Below are the code and all the weights of a small trained network. Each question names an input and a target symbol and asks about switching units off, where a switched-off unit gives its printed mean instead of its output.

import numpy as np


def w(rows, s, z=0):
    codes = np.array(rows[::2]) - 128.0
    scale = np.full(codes.shape[1], s)
    scale[-1] = z or s
    return codes * scale


def f(y):
    return np.maximum(y, 0)


def softmax(a):
    e = np.exp(a - a.max(-1, keepdims=True))
    return e / e.sum(-1, keepdims=True)


def log_softmax(a):
    a = a - a.max(-1, keepdims=True)
    return a - np.log(np.exp(a).sum(-1, keepdims=True))


def net(x, mask):
    ids = ['αδεζξπσφ'.index(c) for c in x.split()]
    T = len(ids)
    res = E[ids] + P[:T]
    u = 0
    for l in range(3):
        q, k, v = (res @ M[l].T for M in (Q, K, V))
        z = softmax(np.where(np.tri(T) > 0, q @ k.T / 2**0.5, -1e9)) @ v
        res = res + np.where(mask[u], z, O[l][:, -1]) @ O[l][:, :-1]
        u += 1
        y = f(res @ A[l][:, :-1].T + A[l][:, -1])
        res = res + np.where(mask[u : u + 4], y, B[l][:, -1]) @ B[l][:, :-1]
        u += 4
    return log_softmax(res[-1] @ U[:, :-1].T + U[:, -1])


Q, K, V, O, A, B = {}, {}, {}, {}, {}, {}
E = w([
[78,126,107,123,124,40,149,185,170,41,119,107],'α',
[168,113,155,43,194,102,95,146,116,178,85,205],'δ',
[131,150,221,83,119,34,155,96,132,181,127,59],'ε',
[137,61,158,171,153,141,42,181,92,53,114,44],'ζ',
[204,170,82,119,133,113,50,131,181,93,235,106],'ξ',
[187,156,130,132,4,168,116,152,67,164,102,105],'π',
[184,111,134,159,162,90,113,95,169,82,5,162],'σ',
[34,214,209,31,157,56,111,164,177,59,47,125],'φ',
],0.016)
P = w([
[219,58,191,2,120,198,80,204,49,147,23,183],'0',
[90,133,107,162,11,32,58,112,118,128,146,94],'1',
[142,131,77,231,86,55,108,63,150,72,77,83],'2',
[161,143,89,199,128,70,93,181,141,148,138,127],'3',
[182,156,58,190,60,117,99,181,82,180,158,97],'4',
[109,102,96,204,77,73,110,189,96,189,99,167],'5',
[180,172,13,196,135,105,135,68,158,111,104,82],'6',
],0.008)
Q[0] = w([
[148,127,110,91,74,136,150,146,158,149,35,187],'L0H1',
[253,140,139,195,110,128,80,89,128,167,99,161],'L0H1',
],0.0078)
K[0] = w([
[189,57,200,22,142,210,162,194,69,102,140,131],'L0H1',
[224,171,201,3,158,126,13,111,92,120,83,54],'L0H1',
],0.0054)
V[0] = w([
[65,149,47,102,40,185,100,212,174,101,152,252],'L0H1',
[114,28,142,42,250,234,85,48,184,89,142,116],'L0H1',
],0.0043)
O[0] = w([
[180,160,143,68,70,182,176,216,143,7,132,90,1],'L0H1',
[93,115,125,21,14,243,2,119,139,114,119,116,159],'L0H1',
],0.0092,0.0015)
A[0] = w([
[147,140,141,122,137,186,84,37,63,117,128,199,107],'L0N1',
[147,66,167,107,148,219,129,153,128,159,177,126,50],'L0N2',
[135,255,101,131,132,125,132,152,102,136,76,129,9],'L0N3',
[152,103,115,171,159,58,112,116,157,124,124,99,194],'L0N4',
],0.0082,0.0014)
B[0] = w([
[189,113,67,90,168,86,163,147,181,254,99,98,193],'L0N1',
[183,128,185,70,177,145,152,119,117,152,140,91,137],'L0N2',
[118,125,227,100,183,54,105,151,66,106,131,196,192],'L0N3',
[131,161,55,77,124,112,120,147,85,214,210,133,255],'L0N4',
],0.0092,0.0077)
Q[1] = w([
[169,144,201,121,93,44,87,116,128,103,85,219],'L1H1',
[253,124,83,148,121,178,139,157,126,165,10,151],'L1H1',
],0.007)
K[1] = w([
[151,91,227,87,171,127,183,101,137,135,3,137],'L1H1',
[195,91,171,37,69,205,127,147,170,137,17,115],'L1H1',
],0.0071)
V[1] = w([
[93,191,254,122,189,101,140,152,82,51,130,86],'L1H1',
[181,151,168,148,60,144,201,90,26,127,184,181],'L1H1',
],0.0051)
O[1] = w([
[249,116,70,80,193,117,72,177,217,176,208,73,71],'L1H1',
[151,76,161,84,219,70,163,109,160,99,196,184,3],'L1H1',
],0.012,0.0055)
A[1] = w([
[150,86,135,67,110,181,131,92,88,92,86,174,202],'L1N1',
[123,146,114,78,135,142,126,166,68,174,149,182,252],'L1N2',
[60,161,134,169,33,198,117,166,133,218,54,1,134],'L1N3',
[111,104,114,118,117,110,39,126,144,111,102,202,193],'L1N4',
],0.0065,0.002)
B[1] = w([
[95,201,83,143,100,111,34,75,122,75,183,186,161],'L1N1',
[139,168,5,111,144,30,104,26,183,62,154,105,163],'L1N2',
[191,130,100,102,254,125,134,103,155,130,122,122,251],'L1N3',
[234,117,51,170,132,128,192,150,126,189,120,165,158],'L1N4',
],0.0083,0.025)
Q[2] = w([
[253,148,89,118,126,173,180,144,119,202,38,222],'L2H1',
[68,103,147,58,187,201,141,44,165,177,103,116],'L2H1',
],0.0041)
K[2] = w([
[100,85,173,1,112,196,70,112,148,109,71,129],'L2H1',
[103,115,147,120,165,103,84,59,182,164,51,102],'L2H1',
],0.0063)
V[2] = w([
[118,161,158,63,152,91,94,46,56,179,158,126],'L2H1',
[166,180,163,249,180,203,84,89,121,2,229,8],'L2H1',
],0.0045)
O[2] = w([
[147,73,111,55,118,248,50,101,202,150,239,97,254],'L2H1',
[1,7,101,188,64,109,149,49,139,112,124,152,14],'L2H1',
],0.0096,0.0085)
A[2] = w([
[82,138,16,124,207,138,130,175,253,71,73,116,136],'L2N1',
[134,114,136,27,94,234,188,89,207,159,125,162,48],'L2N2',
[141,127,109,153,181,169,11,158,88,213,104,50,115],'L2N3',
[41,95,136,163,98,111,107,58,104,174,127,126,5],'L2N4',
],0.0058,0.0015)
B[2] = w([
[87,157,225,147,49,117,135,130,65,60,173,111,222],'L2N1',
[82,209,47,246,167,176,225,195,101,123,196,30,148],'L2N2',
[2,28,207,42,103,178,192,38,95,80,86,99,252],'L2N3',
[97,125,239,64,138,246,119,125,176,70,66,181,131],'L2N4',
],0.0079,0.024)
U = w([
[151,139,73,174,99,52,187,163,22,131,73,41,136],'α',
[119,153,150,194,150,156,123,144,92,125,132,94,22],'δ',
[95,131,133,131,139,99,164,102,134,249,96,121,122],'ε',
[65,36,78,176,180,81,158,129,97,101,74,88,205],'ζ',
[135,145,76,194,75,118,1,79,158,104,83,113,250],'ξ',
[172,81,146,187,185,116,155,100,136,100,119,137,161],'π',
[111,152,189,154,130,75,135,77,41,136,84,154,150],'σ',
[131,110,180,122,67,92,133,117,147,112,85,96,8],'φ',
],0.0056,0.0019)

Each question gives the input, a string of symbols that net reads in full, and the target symbol t.
The units are the heads (2 rows each of Q, K, V and O) and the neurons (one row each of A and B). Each row of codes is followed by its name. A weight is (code - 128) times the scale printed after its matrix; where a second scale follows, it is the last column's (O, A, B and U).
mask holds one flag per unit, layer by layer, with each layer's heads first. A switched-off unit (its flag False) gives its mean, the last column of its rows in O or B, instead of its output. The means were averaged over made-up inputs and are rounded, as every weight is.
A unit's drop is (log p(t) with every unit on - log p(t) with that unit switched off) / (log p(t) with every unit on - log p(t) with every unit switched off).
The circuit of an input: a set's keep is (log p(t) with only the set's units on - log p(t) with every unit switched off) / (log p(t) with every unit on - log p(t) with every unit switched off). Starting from the 12 units with the biggest drops (on a tie, the unit counted first), units are removed one at a time, each time the one whose removal leaves the highest keep (on an exact tie, the one counted first), for as long as the keep stays at least 0.8.
circuit, biggest first: the units of the circuit, biggest drop first
most important unit: the unit with the biggest drop
top k neurons: the k neurons with the biggest drops, biggest first
k most important neurons of layer l: the k neurons of layer l with the biggest drops, biggest first
drop when u is switched off: that unit's drop, to one decimal
input φ σ σ σ σ π, target φ: circuit, biggest first -> [L1H1 L2N3 L0N4 L0H1]
input δ δ π π, target δ: most important unit -> L2H1
input α φ π, target α: circuit, biggest first -> [L2H1 L0H1 L1N1]
input σ δ α, target α: circuit, biggest first -> [L2N3 L0H1 L1N3]
input π π π, target π: circuit, biggest first -> [L1H1 L0H1]
input α π π, target α: top 4 neurons -> [L2N3 L1N1 L1N3 L0N4]
input ξ π σ ε, target ε: circuit, biggest first -> [L2N1 L0H1 L0N4]
input ξ σ φ σ δ δ σ, target ξ: circuit, biggest first -> [L2N3 L0H1 L2H1 L0N2]
input σ φ σ, target σ: circuit, biggest first -> [L1H1 L0H1 L0N1]
input σ ε σ α φ, target φ: top 2 neurons -> [L0N3 L0N4]
input α ε σ δ φ φ σ, target α: circuit, biggest first -> [L2H1 L0H1 L1N3 L2N3]
input ξ σ ξ σ δ φ δ, target ξ: top 2 neurons -> [L2N3 L1N3]
input ε σ δ ξ δ, target ε: top 2 neurons -> [L1N3 L2N1]
input α σ σ π σ δ, target α: most important neuron of layer 1 -> [L1N3]
input ξ ε φ δ φ π π, target ξ: top 4 neurons -> [L2N3 L0N3 L2N1 L1N1]
input π φ π σ π δ δ, target π: 2 most important neurons of layer 0 -> [L0N3 L0N1]
input σ σ π σ π σ π, target σ: 3 most important neurons of layer 0 -> [L0N1 L0N3 L0N4]
input φ σ δ, target φ: drop when L1H1 is switched off -> 0.7
input ξ σ δ σ π, target ξ: drop when L0H1 is switched off -> 0.3
input π ζ φ, target φ: drop when L2H1 is switched off -> -0.1
input σ φ σ ζ, target ζ: most important unit -> L2H1
input π δ σ, target π: drop when L0H1 is switched off -> 0.7
input φ σ φ π, target φ: 2 most important neurons of layer 2 -> [L2N3 L2N2]
